Below is a small trained network, with its code and all its weights. Each question gives an input and a class and asks what happens when units are switched off, that is, made to give their printed mean instead of their output.

import numpy as np


def w(rows, s, z=0):
    codes = np.array(rows[::2]) - 128.0
    scale = np.full(codes.shape[1], s)
    scale[-1] = z or s
    return codes * scale


def f(y):
    return y / 2 * (1 + np.tanh(0.7978845608 * (y + 0.044715 * y**3)))


def log_softmax(a):
    a = a - a.max(-1, keepdims=True)
    return a - np.log(np.exp(a).sum(-1, keepdims=True))


def net(x, mask):
    res = np.array(x, float).reshape(1, 3) / 4 @ E
    y = f(res @ A[0][:, :-1].T + A[0][:, -1])
    res = res + np.where(mask, y, B[0][:, -1]) @ B[0][:, :-1]
    return log_softmax(res[-1] @ U[:, :-1].T + U[:, -1])


A, B = {}, {}
E = w([
[255,123,29,139],'x0',
[68,88,85,246],'x1',
[83,4,71,63],'x2',
],0.0076)
A[0] = w([
[176,147,156,30,68],'N1',
[67,76,49,243,60],'N2',
[193,149,140,38,49],'N3',
[116,55,112,83,152],'N4',
[147,210,164,159,71],'N5',
[254,161,53,165,254],'N6',
[207,127,70,135,177],'N7',
[147,93,92,227,29],'N8',
[144,174,150,157,238],'N9',
[37,153,189,111,239],'N10',
[61,130,211,115,135],'N11',
[109,59,100,70,146],'N12',
[85,82,73,60,126],'N13',
[50,149,204,107,137],'N14',
[101,85,95,244,58],'N15',
[199,138,59,138,156],'N16',
[164,192,174,168,118],'N17',
[109,44,125,83,120],'N18',
[142,229,166,174,163],'N19',
[171,212,173,175,149],'N20',
[49,139,191,138,110],'N21',
[161,143,150,14,78],'N22',
],0.0089,0.00077)
B[0] = w([
[18,171,221,124,193],'N1',
[56,150,206,114,254],'N2',
[42,155,200,70,191],'N3',
[188,29,197,200,195],'N4',
[187,51,169,170,190],'N5',
[107,39,94,49,251],'N6',
[76,56,69,20,198],'N7',
[49,161,174,39,192],'N8',
[135,30,138,150,166],'N9',
[126,55,35,60,225],'N10',
[147,58,36,32,212],'N11',
[175,28,192,217,204],'N12',
[186,24,175,223,206],'N13',
[119,64,70,51,218],'N14',
[1,182,250,107,220],'N15',
[66,45,48,27,197],'N16',
[162,12,179,188,190],'N17',
[185,23,142,220,200],'N18',
[177,20,164,143,216],'N19',
[160,11,174,164,211],'N20',
[94,80,38,42,208],'N21',
[34,208,250,134,199],'N22',
],0.0058,0.0064)
U = w([
[131,64,1,15,107],'0',
[237,37,192,249,119],'1',
[29,179,238,106,118],'2',
[177,149,82,143,250],'3',
[204,214,55,202,89],'4',
[198,205,127,183,91],'5',
[193,205,73,179,88],'6',
[202,179,84,189,88],'7',
],0.0086,0.013)

Each question gives the input, the list of numbers given to net, and the class t.
The units are the neurons (one row each of A and B). Each row of codes is followed by its name. A weight is (code - 128) times the scale printed after its matrix; where a second scale follows, it is the last column's (A, B and U).
mask holds one flag per neuron, in row order. A switched-off neuron (its flag False) gives its mean, the last column of its row in B, instead of its output. The means were averaged over made-up inputs and are rounded, as every weight is.
A unit's drop is (log p(t) with every unit on - log p(t) with that unit switched off) / (log p(t) with every unit on - log p(t) with every unit switched off).
The circuit of an input: a set's keep is (log p(t) with only the set's units on - log p(t) with every unit switched off) / (log p(t) with every unit on - log p(t) with every unit switched off). Starting from the 12 units with the biggest drops (on a tie, the unit counted first), units are removed one at a time, each time the one whose removal leaves the highest keep (on an exact tie, the one counted first), for as long as the keep stays at least 0.8.
units of the circuit, in order: the units of the circuit, biggest drop first
unit that matters most: the unit with the biggest drop
k most important neurons: the k neurons with the biggest drops, biggest first
drop of u: that unit's drop, to one decimal
input [6,8,5], class 2: units of the circuit, in order => N15; N2
input [5,6,4], class 2: units of the circuit, in order => N15; N2
input [7,-7,-6], class 0: 2 most important neurons => N6; N16
input [8,7,-3], class 0: unit that matters most => N6
input [5,2,-4], class 0: 3 most important neurons => N6; N16; N7
input [5,-8,-3], class 2: 3 most important neurons => N22; N1; N3
input [1,3,0], class 3: 2 most important neurons => N22; N1
input [2,3,-1], class 3: 3 most important neurons => N22; N1; N3
input [1,-2,-1], class 3: 2 most important neurons => N15; N2
input [7,-8,-3], class 2: 3 most important neurons => N22; N1; N3
input [5,7,1], class 2: 2 most important neurons => N15; N2
input [-4,5,7], class 1: drop of N18 => 0.1
input [2,2,4], class 1: drop of N17 => -0.1
input [-6,2,8], class 1: drop of N13 => 0.2
input [-6,7,-8], class 1: unit that matters most => N19
